Here is a tiny trained network, its code and every weight. The questions are about switching its units off for an input and a target symbol, where a switched-off unit gives its printed mean instead of its output.

import numpy as np


def w(rows, s, z=0):
    codes = np.array(rows[::2]) - 128.0
    scale = np.full(codes.shape[1], s)
    scale[-1] = z or s
    return codes * scale


def norm(h):
    return h / np.sqrt((h * h).mean(-1, keepdims=True) + 1e-5)


def f(y):
    return y / 2 * (1 + np.tanh(0.7978845608 * (y + 0.044715 * y**3)))


def softmax(a):
    e = np.exp(a - a.max(-1, keepdims=True))
    return e / e.sum(-1, keepdims=True)


def log_softmax(a):
    a = a - a.max(-1, keepdims=True)
    return a - np.log(np.exp(a).sum(-1, keepdims=True))


def net(x, mask):
    ids = ['ΛΠΦΩβγδεηθμστψ'.index(c) for c in x.split()]
    T = len(ids)
    res = E[ids] + P[:T]
    u = 0
    for l in range(2):
        q, k, v = (norm(res) @ M[l].T for M in (Q, K, V))
        z = softmax(np.where(np.tri(T) > 0, q @ k.T / 4**0.5, -1e9)) @ v
        res = res + np.where(mask[u], z, O[l][:, -1]) @ O[l][:, :-1]
        u += 1
        y = f(norm(res) @ A[l][:, :-1].T + A[l][:, -1])
        res = res + np.where(mask[u : u + 4], y, B[l][:, -1]) @ B[l][:, :-1]
        u += 4
    return log_softmax(norm(res)[-1] @ U[:, :-1].T + U[:, -1])


Q, K, V, O, A, B = {}, {}, {}, {}, {}, {}
E = w([
[204,253,183,185,47],'Λ',
[141,75,137,123,43],'Π',
[223,37,180,162,196],'Φ',
[89,90,111,200,59],'Ω',
[96,114,105,144,42],'β',
[236,43,183,107,200],'γ',
[146,105,149,65,50],'δ',
[134,40,113,196,61],'ε',
[118,140,137,56,52],'η',
[135,59,126,152,46],'θ',
[138,61,146,163,66],'μ',
[250,50,179,179,192],'σ',
[141,81,144,112,41],'τ',
[141,79,139,114,40],'ψ',
],0.0047)
P = w([
[103,141,90,143,155],'0',
[97,94,254,116,93],'1',
[146,127,63,89,132],'2',
[86,183,84,159,177],'3',
[110,100,177,95,127],'4',
[144,100,59,110,131],'5',
[91,185,87,165,181],'6',
[120,131,163,93,136],'7',
[157,91,59,116,135],'8',
[92,179,87,167,181],'9',
[126,145,150,93,138],'10',
[160,91,58,125,135],'11',
[91,172,85,169,181],'12',
[118,149,140,92,133],'13',
],0.0081)
Q[0] = w([
[81,60,32,94,123],'0.h0',
[84,78,188,97,111],'0.h0',
[122,255,68,145,207],'0.h0',
[193,102,207,58,104],'0.h0',
],0.0063)
K[0] = w([
[254,189,79,169,93],'0.h0',
[108,105,63,98,153],'0.h0',
[129,163,168,155,149],'0.h0',
[81,140,111,134,92],'0.h0',
],0.0089)
V[0] = w([
[2,90,174,78,109],'0.h0',
[160,118,104,172,45],'0.h0',
[201,71,60,88,135],'0.h0',
[204,228,116,162,72],'0.h0',
],0.0052)
O[0] = w([
[119,61,113,104,65,158],'0.h0',
[155,214,143,226,58,255],'0.h0',
[135,155,129,84,119,191],'0.h0',
[255,238,193,182,138,118],'0.h0',
],0.0057,0.0022)
A[0] = w([
[49,109,150,67,110,237],'0.n0',
[153,122,96,194,122,139],'0.n1',
[67,93,45,83,254,4],'0.n2',
[186,126,237,83,103,219],'0.n3',
],0.0051,0.0017)
B[0] = w([
[181,114,171,171,168,234],'0.n0',
[137,152,112,62,146,224],'0.n1',
[79,92,108,130,192,116],'0.n2',
[3,66,156,229,81,255],'0.n3',
],0.0062,0.0016)
Q[1] = w([
[119,211,96,144,164],'1.h0',
[100,2,138,179,161],'1.h0',
[161,93,117,130,70],'1.h0',
[200,102,49,155,90],'1.h0',
],0.0082)
K[1] = w([
[215,101,141,154,208],'1.h0',
[104,99,83,134,2],'1.h0',
[112,117,181,182,44],'1.h0',
[84,61,178,189,111],'1.h0',
],0.0062)
V[1] = w([
[183,133,70,102,165],'1.h0',
[53,92,234,93,180],'1.h0',
[115,223,138,148,141],'1.h0',
[253,87,178,153,165],'1.h0',
],0.0049)
O[1] = w([
[137,121,141,182,253,7],'1.h0',
[158,117,145,140,46,14],'1.h0',
[102,107,75,177,149,91],'1.h0',
[155,61,103,135,249,9],'1.h0',
],0.005,0.0019)
A[1] = w([
[49,103,156,148,53,2],'1.n0',
[128,150,207,129,40,159],'1.n1',
[77,210,189,253,93,178],'1.n2',
[176,62,138,144,162,163],'1.n3',
],0.0054,0.0013)
B[1] = w([
[124,143,122,125,175,198],'1.n0',
[145,110,113,156,177,221],'1.n1',
[187,82,218,102,134,253],'1.n2',
[45,254,144,138,41,116],'1.n3',
],0.0073,0.0046)
U = w([
[253,193,193,165,169,108],'Λ',
[120,138,101,120,100,17],'Π',
[82,128,56,143,178,240],'Φ',
[58,81,189,207,30,246],'Ω',
[46,223,124,154,42,78],'β',
[88,115,59,117,189,221],'γ',
[138,113,106,55,136,29],'δ',
[103,87,67,179,108,3],'ε',
[63,219,172,32,93,81],'η',
[109,132,94,135,90,17],'θ',
[155,25,157,103,142,145],'μ',
[96,155,65,153,169,232],'σ',
[144,122,90,115,88,41],'τ',
[138,137,83,121,75,95],'ψ',
],0.0077,0.0025)

Each question gives the input, a string of symbols that net reads in full, and the target symbol t.
The units are the heads (4 rows each of Q, K, V and O) and the neurons (one row each of A and B). Each row of codes is followed by its name. A weight is (code - 128) times the scale printed after its matrix; where a second scale follows, it is the last column's (O, A, B and U).
mask holds one flag per unit, layer by layer, with each layer's heads first. A switched-off unit (its flag False) gives its mean, the last column of its rows in O or B, instead of its output. The means were averaged over made-up inputs and are rounded, as every weight is.
A unit's drop is (log p(t) with every unit on - log p(t) with that unit switched off) / (log p(t) with every unit on - log p(t) with every unit switched off).
The circuit of an input: a set's keep is (log p(t) with only the set's units on - log p(t) with every unit switched off) / (log p(t) with every unit on - log p(t) with every unit switched off). Starting from all 10 units, units are removed one at a time, each time the one whose removal leaves the highest keep (on an exact tie, the one counted first), for as long as the keep stays at least 0.8.
circuit, biggest first: the units of the circuit, biggest drop first
k most important neurons: the k neurons with the biggest drops, biggest first
k most important neurons of layer l: the k neurons of layer l with the biggest drops, biggest first
drop when u is switched off: that unit's drop, to one decimal
input Ω ε Λ μ τ θ, target Λ: circuit, biggest first => 0.h0
input τ Λ β δ, target Λ: 2 most important neurons of layer 1 => 1.n2, 1.n3
input Ω Λ Ω Λ β ε ψ τ η ε, target Λ: circuit, biggest first => 1.n2, 0.n3
input μ μ Π β γ β Ω Π ε θ Λ Ω ε, target Λ: 3 most important neurons => 0.n3, 1.n2, 0.n1
input ψ β Ω ε Λ Ω Π, target Λ: 2 most important neurons => 0.n3, 1.n2
input Λ Ω Λ Λ β Λ Ω η, target Ω: 2 most important neurons => 0.n3, 0.n1
input ψ Π β μ, target μ: circuit, biggest first => 0.h0, 1.n2, 0.n3
input γ μ Φ β β Ω τ Ω Φ γ η, target Ω: 2 most important neurons => 0.n3, 0.n2
input Ω Ω Λ θ η η μ, target Λ: 3 most important neurons of layer 1 => 1.n2, 1.n1, 1.n0
input Ω Λ μ δ η β η, target Λ: 3 most important neurons of layer 1 => 1.n2, 1.n3, 1.n0
input Ω Ω ε Λ η ε β, target Λ: circuit, biggest first => 1.n2, 0.n3
input η η Ω Φ θ μ Λ Λ θ τ, target Λ: 2 most important neurons of layer 0 => 0.n3, 0.n2
input Π Ω η τ γ, target Ω: 2 most important neurons => 0.n3, 1.n3
input Λ ψ β, target Λ: circuit, biggest first => 0.h0
input β μ Φ Λ θ η θ, target Λ: 2 most important neurons of layer 0 => 0.n2, 0.n0
input Π γ Ω γ τ τ η Λ ψ η, target Λ: 2 most important neurons => 0.n3, 0.n2
input Ω η β μ, target μ: drop when 1.h0 is switched off => 0.3
input Λ Ω Π Λ Λ ψ Π, target Λ: drop when 0.h0 is switched off => 0.5
input η μ Ω ε Λ Λ ψ, target Λ: drop when 0.h0 is switched off => 0.4
input Ω ε Λ Ω η β Φ σ μ Λ δ, target Ω: circuit, biggest first => 0.n3
